Here is a tiny trained network, its code and every weight. The questions are about switching its units off for an input and a target symbol, where a switched-off unit gives its printed mean instead of its output.

import numpy as np


def w(rows, s, z=0):
    codes = np.array(rows[::2]) - 128.0
    scale = np.full(codes.shape[1], s)
    scale[-1] = z or s
    return codes * scale


def norm(h):
    return h / np.sqrt((h * h).mean(-1, keepdims=True) + 1e-5)


def softmax(a):
    e = np.exp(a - a.max(-1, keepdims=True))
    return e / e.sum(-1, keepdims=True)


def log_softmax(a):
    a = a - a.max(-1, keepdims=True)
    return a - np.log(np.exp(a).sum(-1, keepdims=True))


def net(x, mask):
    ids = ['αβεζηθλμπτφω'.index(c) for c in x.split()]
    T = len(ids)
    res = E[ids] + P[:T]
    u = 0
    for l in range(3):
        r = norm(res)
        for j in range(2):
            rows = slice(3 * j, 3 * j + 3)
            q, k, v = (r @ M[l][rows].T for M in (Q, K, V))
            z = softmax(np.where(np.tri(T) > 0, q @ k.T / 3**0.5, -1e9)) @ v
            o = O[l][rows]
            res = res + np.where(mask[u + j], z, o[:, -1]) @ o[:, :-1]
        u += 2
    return log_softmax(norm(res)[-1] @ U[:, :-1].T + U[:, -1])


Q, K, V, O = {}, {}, {}, {}
E = w([
[11,154,127,42,139,108,81,124,89,130,136,67],'α',
[115,167,112,120,69,25,180,131,30,155,118,14],'β',
[71,121,108,80,168,177,157,77,130,178,94,101],'ε',
[121,138,195,216,100,121,151,86,28,181,127,24],'ζ',
[102,194,184,54,124,67,172,158,169,112,228,64],'η',
[159,112,112,94,189,162,86,119,142,186,151,48],'θ',
[105,144,158,94,76,239,146,105,23,34,87,124],'λ',
[108,214,132,96,91,194,102,156,63,148,179,118],'μ',
[111,175,204,133,179,100,93,173,90,132,89,70],'π',
[146,183,131,86,154,83,75,136,22,195,153,105],'τ',
[106,159,140,108,211,125,237,217,79,169,139,76],'φ',
[229,165,115,27,93,157,111,57,68,133,71,139],'ω',
],0.011)
P = w([
[151,132,135,132,137,129,121,107,170,114,131,139],'0',
[148,124,187,4,154,168,130,147,86,92,165,36],'1',
[135,153,91,132,153,135,132,100,123,95,149,152],'2',
[142,125,130,147,116,121,113,122,142,133,131,151],'3',
[140,128,190,37,105,154,139,147,58,143,133,66],'4',
[125,182,97,145,164,142,142,87,114,112,143,149],'5',
[136,113,129,153,108,116,114,133,142,142,127,160],'6',
[141,125,180,55,84,151,135,153,66,172,116,88],'7',
[120,198,104,151,167,146,152,81,116,118,140,147],'8',
[135,98,133,156,100,106,114,145,148,147,123,172],'9',
[153,128,192,49,77,137,138,147,107,177,110,115],'10',
],0.021)
Q[0] = w([
[75,148,26,213,166,102,147,108,216,55,200,127],'0.h1',
[125,190,212,118,115,140,125,137,111,111,191,90],'0.h1',
[2,155,136,135,177,102,102,144,85,176,148,178],'0.h1',
[122,61,136,54,84,152,151,165,123,133,112,89],'0.h2',
[101,118,223,37,33,134,127,125,57,201,159,90],'0.h2',
[112,141,124,79,127,138,153,178,108,146,130,37],'0.h2',
],0.0094)
K[0] = w([
[81,214,45,158,254,159,150,50,163,94,171,77],'0.h1',
[151,189,188,184,35,73,131,117,116,102,157,168],'0.h1',
[21,162,128,121,135,102,165,136,96,195,127,217],'0.h1',
[68,32,94,103,97,108,153,132,160,108,146,210],'0.h2',
[129,16,159,162,31,71,104,201,122,163,140,250],'0.h2',
[110,119,55,194,114,99,148,153,196,153,116,156],'0.h2',
],0.0085)
V[0] = w([
[90,139,132,90,86,74,87,3,129,79,81,196],'0.h1',
[162,181,156,113,60,115,165,164,106,69,204,73],'0.h1',
[204,139,122,168,117,111,151,143,186,179,99,145],'0.h1',
[144,184,183,104,112,103,189,137,161,67,201,109],'0.h2',
[33,111,133,98,101,112,88,86,110,45,21,106],'0.h2',
[77,166,91,97,91,140,59,141,112,139,153,59],'0.h2',
],0.0079)
O[0] = w([
[35,121,115,115,122,98,63,142,111,93,170,94,127],'0.h1',
[178,166,127,139,116,120,121,143,214,61,150,135,255],'0.h1',
[163,115,76,129,146,153,145,154,36,59,72,162,86],'0.h1',
[60,85,120,76,118,129,104,67,65,179,65,123,163],'0.h2',
[212,147,167,109,151,110,167,89,78,132,144,223,19],'0.h2',
[173,116,107,96,150,137,145,125,153,106,2,115,238],'0.h2',
],0.0093,0.0039)
Q[1] = w([
[88,200,40,71,211,46,197,123,110,144,206,137],'1.h1',
[113,116,85,239,220,62,110,75,160,74,108,207],'1.h1',
[172,148,214,104,161,115,97,152,37,109,123,37],'1.h1',
[85,165,96,175,204,132,65,77,131,144,142,200],'1.h2',
[90,90,1,174,155,153,136,58,204,92,176,203],'1.h2',
[112,158,114,180,68,107,132,150,116,135,56,100],'1.h2',
],0.0088)
K[1] = w([
[101,254,80,106,185,107,175,86,77,142,127,76],'1.h1',
[130,158,239,177,187,147,122,109,68,40,86,67],'1.h1',
[160,99,99,80,75,59,131,222,68,174,118,153],'1.h1',
[183,227,65,72,133,187,133,81,61,188,144,72],'1.h2',
[134,202,115,116,226,174,119,50,138,66,137,37],'1.h2',
[152,83,127,100,118,171,110,203,137,103,117,126],'1.h2',
],0.0094)
V[1] = w([
[97,124,88,21,115,169,175,122,175,81,143,129],'1.h1',
[156,194,130,116,157,145,144,143,104,128,152,57],'1.h1',
[108,118,137,86,218,177,120,167,129,111,110,176],'1.h1',
[177,156,138,113,80,1,156,128,150,204,167,86],'1.h2',
[102,200,155,141,100,158,191,127,65,153,91,102],'1.h2',
[86,98,163,160,138,70,201,158,141,63,109,162],'1.h2',
],0.0074)
O[1] = w([
[141,227,72,167,47,108,160,171,90,212,152,195,133],'1.h1',
[39,153,156,132,215,89,210,162,161,215,76,157,255],'1.h1',
[120,187,83,75,32,88,110,81,179,130,67,163,111],'1.h1',
[198,168,2,63,114,53,114,97,125,108,115,97,151],'1.h2',
[80,221,113,143,56,167,73,184,94,144,159,147,194],'1.h2',
[36,120,132,100,55,63,141,151,172,155,15,115,11],'1.h2',
],0.0072,0.0048)
Q[2] = w([
[130,123,139,155,112,134,138,171,128,133,146,176],'2.h1',
[183,173,195,17,102,153,128,227,68,132,125,30],'2.h1',
[98,167,151,185,152,150,112,69,152,74,131,196],'2.h1',
[98,145,97,153,123,32,244,83,120,108,106,114],'2.h2',
[146,154,179,32,145,161,155,178,106,151,96,66],'2.h2',
[184,141,82,152,101,100,43,211,109,155,92,121],'2.h2',
],0.011)
K[2] = w([
[107,146,115,106,126,149,176,159,154,102,159,127],'2.h1',
[187,2,135,160,61,97,97,228,160,123,128,204],'2.h1',
[141,219,193,148,144,195,143,101,50,113,109,109],'2.h1',
[25,185,67,186,188,58,218,73,141,108,138,119],'2.h2',
[127,41,168,137,106,57,167,138,186,148,67,75],'2.h2',
[166,62,64,160,102,113,74,218,142,158,148,172],'2.h2',
],0.0091)
V[2] = w([
[92,115,96,29,124,203,133,189,160,109,156,203],'2.h1',
[105,153,113,112,154,14,199,190,173,163,179,72],'2.h1',
[99,70,138,48,190,92,79,144,125,158,102,143],'2.h1',
[138,97,196,14,135,179,137,111,68,67,129,103],'2.h2',
[145,71,162,139,184,127,110,100,117,182,157,47],'2.h2',
[132,169,140,115,185,1,131,145,138,171,125,47],'2.h2',
],0.0076)
O[2] = w([
[128,55,198,123,140,192,85,128,111,83,123,139,87],'2.h1',
[127,141,179,188,132,119,149,46,100,139,155,95,129],'2.h1',
[139,117,156,97,117,188,165,158,119,153,183,88,156],'2.h1',
[130,130,138,251,143,93,143,96,128,134,90,107,213],'2.h2',
[143,92,89,116,80,93,132,97,128,106,124,195,217],'2.h2',
[94,72,134,146,137,138,94,193,124,102,109,199,254],'2.h2',
],0.012,0.0066)
U = w([
[95,119,126,141,110,145,110,134,147,76,11,135,113],'α',
[93,92,130,117,109,159,134,53,49,177,93,121,137],'β',
[44,132,145,152,80,92,69,122,185,170,159,86,100],'ε',
[109,141,217,102,152,61,106,107,126,157,111,216,33],'ζ',
[176,162,82,86,215,115,89,109,44,100,142,69,86],'η',
[165,183,186,186,93,139,109,112,141,116,195,163,161],'θ',
[131,164,98,96,144,153,104,164,245,88,156,86,174],'λ',
[215,108,112,81,158,147,185,75,156,123,98,170,247],'μ',
[107,177,57,138,67,45,152,126,148,132,93,125,87],'π',
[102,96,87,147,126,141,101,209,80,63,181,140,103],'τ',
[126,154,162,112,115,181,221,177,116,192,114,129,59],'φ',
[128,85,102,192,179,134,196,112,159,105,150,54,253],'ω',
],0.011,0.0039)

Each question gives the input, a string of symbols that net reads in full, and the target symbol t.
The units are the heads (3 rows each of Q, K, V and O). Each row of codes is followed by its name. A weight is (code - 128) times the scale printed after its matrix; where a second scale follows, it is the last column's (O and U).
mask holds one flag per head, layer by layer. A switched-off head (its flag False) gives its mean, the last column of its rows in O, instead of its output. The means were averaged over made-up inputs and are rounded, as every weight is.
A unit's drop is (log p(t) with every unit on - log p(t) with that unit switched off) / (log p(t) with every unit on - log p(t) with every unit switched off).
The circuit of an input: a set's keep is (log p(t) with only the set's units on - log p(t) with every unit switched off) / (log p(t) with every unit on - log p(t) with every unit switched off). Starting from all 6 units, units are removed one at a time, each time the one whose removal leaves the highest keep (on an exact tie, the one counted first), for as long as the keep stays at least 0.8.
circuit, biggest first: the units of the circuit, biggest drop first
most important unit: the unit with the biggest drop
heads that matter: for each layer, one digit per head in row order, 1 if its drop is at least 0.15 and else 0, layers parted by /
input π π π β η, target η: circuit, biggest first -> (1.h2, 1.h1)
input ε α η π π π, target ζ: most important unit -> 0.h2
input π π π τ φ μ ε ζ, target θ: heads that matter -> 01 / 00 / 00
input ω π θ π ε π μ θ, target α: heads that matter -> 00 / 00 / 10
input ζ β ε μ λ π α β π φ, target φ: heads that matter -> 10 / 01 / 11
input β ζ π τ θ φ μ β π η τ, target β: heads that matter -> 01 / 00 / 10
input μ η π π τ τ π τ ε μ ω, target α: circuit, biggest first -> (2.h1, 0.h2)
input λ β τ μ, target λ: circuit, biggest first -> (2.h2, 0.h1)
input τ τ β φ τ π π, target α: circuit, biggest first -> (1.h1, 0.h1)
input ζ λ ζ θ, target μ: circuit, biggest first -> (0.h1, 2.h2)
input λ π π ω ζ β, target τ: heads that matter -> 00 / 00 / 01
input π α μ ε π μ ε π π λ μ, target ζ: circuit, biggest first -> (0.h2, 2.h1)
input π π π λ λ, target ζ: heads that matter -> 11 / 00 / 10
input φ μ π, target ζ: most important unit -> 0.h1
input π β τ λ, target θ: circuit, biggest first -> (0.h1, 0.h2)
input ε β τ ω, target η: heads that matter -> 10 / 00 / 01
input λ φ α α, target ζ: heads that matter -> 11 / 00 / 00
input α ω α η, target ε: circuit, biggest first -> (0.h2, 2.h1, 0.h1)
input ζ λ τ φ μ π β ω π ζ λ, target π: heads that matter -> 00 / 01 / 10
input θ ζ μ μ π μ β π β α β, target μ: circuit, biggest first -> (0.h2)
input β α ζ, target π: heads that matter -> 00 / 00 / 10
input α ω α ε ω β ζ, target ω: heads that matter -> 00 / 10 / 00
input π φ τ α ε, target μ: heads that matter -> 01 / 00 / 00
input ζ τ η α ζ μ α β η τ, target τ: heads that matter -> 11 / 00 / 01
input ω π τ π μ β θ, target μ: circuit, biggest first -> (2.h2, 0.h1)
